Below are the code and all the weights of a small trained network. Each question names an input and a target symbol and asks about switching units off, where a switched-off unit gives its printed mean instead of its output.

import numpy as np


def w(rows, s, z=0):
    codes = np.array(rows[::2]) - 128.0
    scale = np.full(codes.shape[1], s)
    scale[-1] = z or s
    return codes * scale


def f(y):
    return np.maximum(y, 0)


def softmax(a):
    e = np.exp(a - a.max(-1, keepdims=True))
    return e / e.sum(-1, keepdims=True)


def log_softmax(a):
    a = a - a.max(-1, keepdims=True)
    return a - np.log(np.exp(a).sum(-1, keepdims=True))


def net(x, mask):
    ids = ['αβγδεζθλμπστφψω'.index(c) for c in x.split()]
    T = len(ids)
    res = E[ids] + P[:T]
    r = res
    for j in range(2):
        rows = slice(2 * j, 2 * j + 2)
        q, k, v = (r @ M[0][rows].T for M in (Q, K, V))
        z = softmax(np.where(np.tri(T) > 0, q @ k.T / 2**0.5, -1e9)) @ v
        o = O[0][rows]
        res = res + np.where(mask[j], z, o[:, -1]) @ o[:, :-1]
    y = f(res @ A[0][:, :-1].T + A[0][:, -1])
    res = res + np.where(mask[2:10], y, B[0][:, -1]) @ B[0][:, :-1]
    return log_softmax(res[-1] @ U[:, :-1].T + U[:, -1])


Q, K, V, O, A, B = {}, {}, {}, {}, {}, {}
E = w([
[87,181,145,213],'α',
[152,215,22,166],'β',
[105,91,220,34],'γ',
[105,87,139,141],'δ',
[112,153,134,34],'ε',
[12,143,23,110],'ζ',
[183,70,75,142],'θ',
[167,162,210,126],'λ',
[166,113,253,144],'μ',
[100,141,144,166],'π',
[205,86,154,100],'σ',
[104,128,142,154],'τ',
[136,225,114,113],'φ',
[100,123,132,143],'ψ',
[148,99,54,107],'ω',
],0.011)
P = w([
[254,197,150,48],'0',
[168,80,129,135],'1',
[154,78,130,140],'2',
[149,81,133,155],'3',
[151,85,134,161],'4',
[146,88,136,164],'5',
[141,93,134,163],'6',
[143,90,137,168],'7',
[142,96,139,166],'8',
],0.008)
Q[0] = w([
[35,131,43,175],'h0',
[68,122,252,201],'h0',
[154,213,159,54],'h1',
[192,140,115,84],'h1',
],0.022)
K[0] = w([
[116,196,5,113],'h0',
[212,192,166,60],'h0',
[87,78,65,83],'h1',
[99,55,146,154],'h1',
],0.022)
V[0] = w([
[66,253,131,66],'h0',
[201,57,70,42],'h0',
[66,183,168,146],'h1',
[132,211,87,87],'h1',
],0.011)
O[0] = w([
[78,2,130,196,153],'h0',
[243,170,90,145,254],'h0',
[70,104,183,114,68],'h1',
[32,144,99,94,234],'h1',
],0.0079,0.0033)
A[0] = w([
[68,166,72,153,254],'n0',
[135,87,13,174,72],'n1',
[116,150,10,174,109],'n2',
[115,158,240,94,173],'n3',
[163,66,147,1,151],'n4',
[88,133,44,227,78],'n5',
[203,116,160,219,125],'n6',
[29,82,117,176,65],'n7',
],0.012,0.0083)
B[0] = w([
[157,141,72,1,254],'n0',
[79,116,114,225,177],'n1',
[66,159,88,166,193],'n2',
[91,160,179,179,173],'n3',
[134,34,105,142,203],'n4',
[146,51,123,179,185],'n5',
[198,172,149,153,188],'n6',
[87,142,226,89,182],'n7',
],0.026,0.0091)
U = w([
[13,123,134,141,50],'α',
[157,131,124,128,135],'β',
[128,150,147,136,115],'γ',
[83,173,228,99,106],'δ',
[166,32,104,115,184],'ε',
[115,102,158,132,90],'ζ',
[125,161,231,199,253],'θ',
[131,170,141,160,68],'λ',
[134,236,108,64,148],'μ',
[156,161,131,192,114],'π',
[216,110,186,135,58],'σ',
[65,60,188,149,90],'τ',
[119,140,180,121,163],'φ',
[94,24,159,254,91],'ψ',
[99,127,73,182,117],'ω',
],0.0071,0.0062)

Each question gives the input, a string of symbols that net reads in full, and the target symbol t.
The units are the heads (2 rows each of Q, K, V and O) and the neurons (one row each of A and B). Each row of codes is followed by its name. A weight is (code - 128) times the scale printed after its matrix; where a second scale follows, it is the last column's (O, A, B and U).
mask holds one flag per unit, heads first, then neurons. A switched-off unit (its flag False) gives its mean, the last column of its rows in O or B, instead of its output. The means were averaged over made-up inputs and are rounded, as every weight is.
A unit's drop is (log p(t) with every unit on - log p(t) with that unit switched off) / (log p(t) with every unit on - log p(t) with every unit switched off).
The circuit of an input: a set's keep is (log p(t) with only the set's units on - log p(t) with every unit switched off) / (log p(t) with every unit on - log p(t) with every unit switched off). Starting from all 10 units, units are removed one at a time, each time the one whose removal leaves the highest keep (on an exact tie, the one counted first), for as long as the keep stays at least 0.8.
units of the circuit, in order: the units of the circuit, biggest drop first
unit that matters most: the unit with the biggest drop
k most important neurons: the k neurons with the biggest drops, biggest first
which heads matter: for each layer, one digit per head in row order, 1 if its drop is at least 0.15 and else 0, layers parted by /
input ε ω θ δ, target ψ: units of the circuit, in order => [h0, n1]
input ε ε ζ, target α: units of the circuit, in order => [n7, n2, h1]
input β δ δ, target α: unit that matters most => h1
input ω ε ζ σ ε γ α τ τ, target π: units of the circuit, in order => [h0, n6, n0, n7]
input θ θ α, target μ: units of the circuit, in order => [h0, n4]
input α ε σ, target σ: which heads matter => 11
input ω ε α ω ε β ω α, target π: units of the circuit, in order => [h0, n6, n7]
input α γ θ π, target δ: units of the circuit, in order => [n7, h0, n4]
input φ ε α ε ω ε ζ ζ π, target τ: 3 most important neurons => [n7, n5, n1]
input ζ ω α α μ ω β ψ, target θ: which heads matter => 11
input ε α ω ε π ψ ε α, target ψ: which heads matter => 10
input ω ω π θ τ β β, target ω: units of the circuit, in order => [n2, n7]
input β ε λ, target θ: 2 most important neurons => [n0, n3]
input ε φ ψ ε α τ, target ψ: most important neuron => [n5]
input ω δ ε β ε ω, target ω: units of the circuit, in order => [n1, n2, n7]
input β φ α, target α: units of the circuit, in order => [h1, n2, n6]
input ε ε ω, target ω: 3 most important neurons => [n2, n1, n7]
input ψ ε ε ε β α φ, target μ: 3 most important neurons => [n4, n0, n5]
input ω ε α ψ, target π: 2 most important neurons => [n6, n0]
input ζ ε ψ ε φ β π λ λ, target θ: unit that matters most => n3
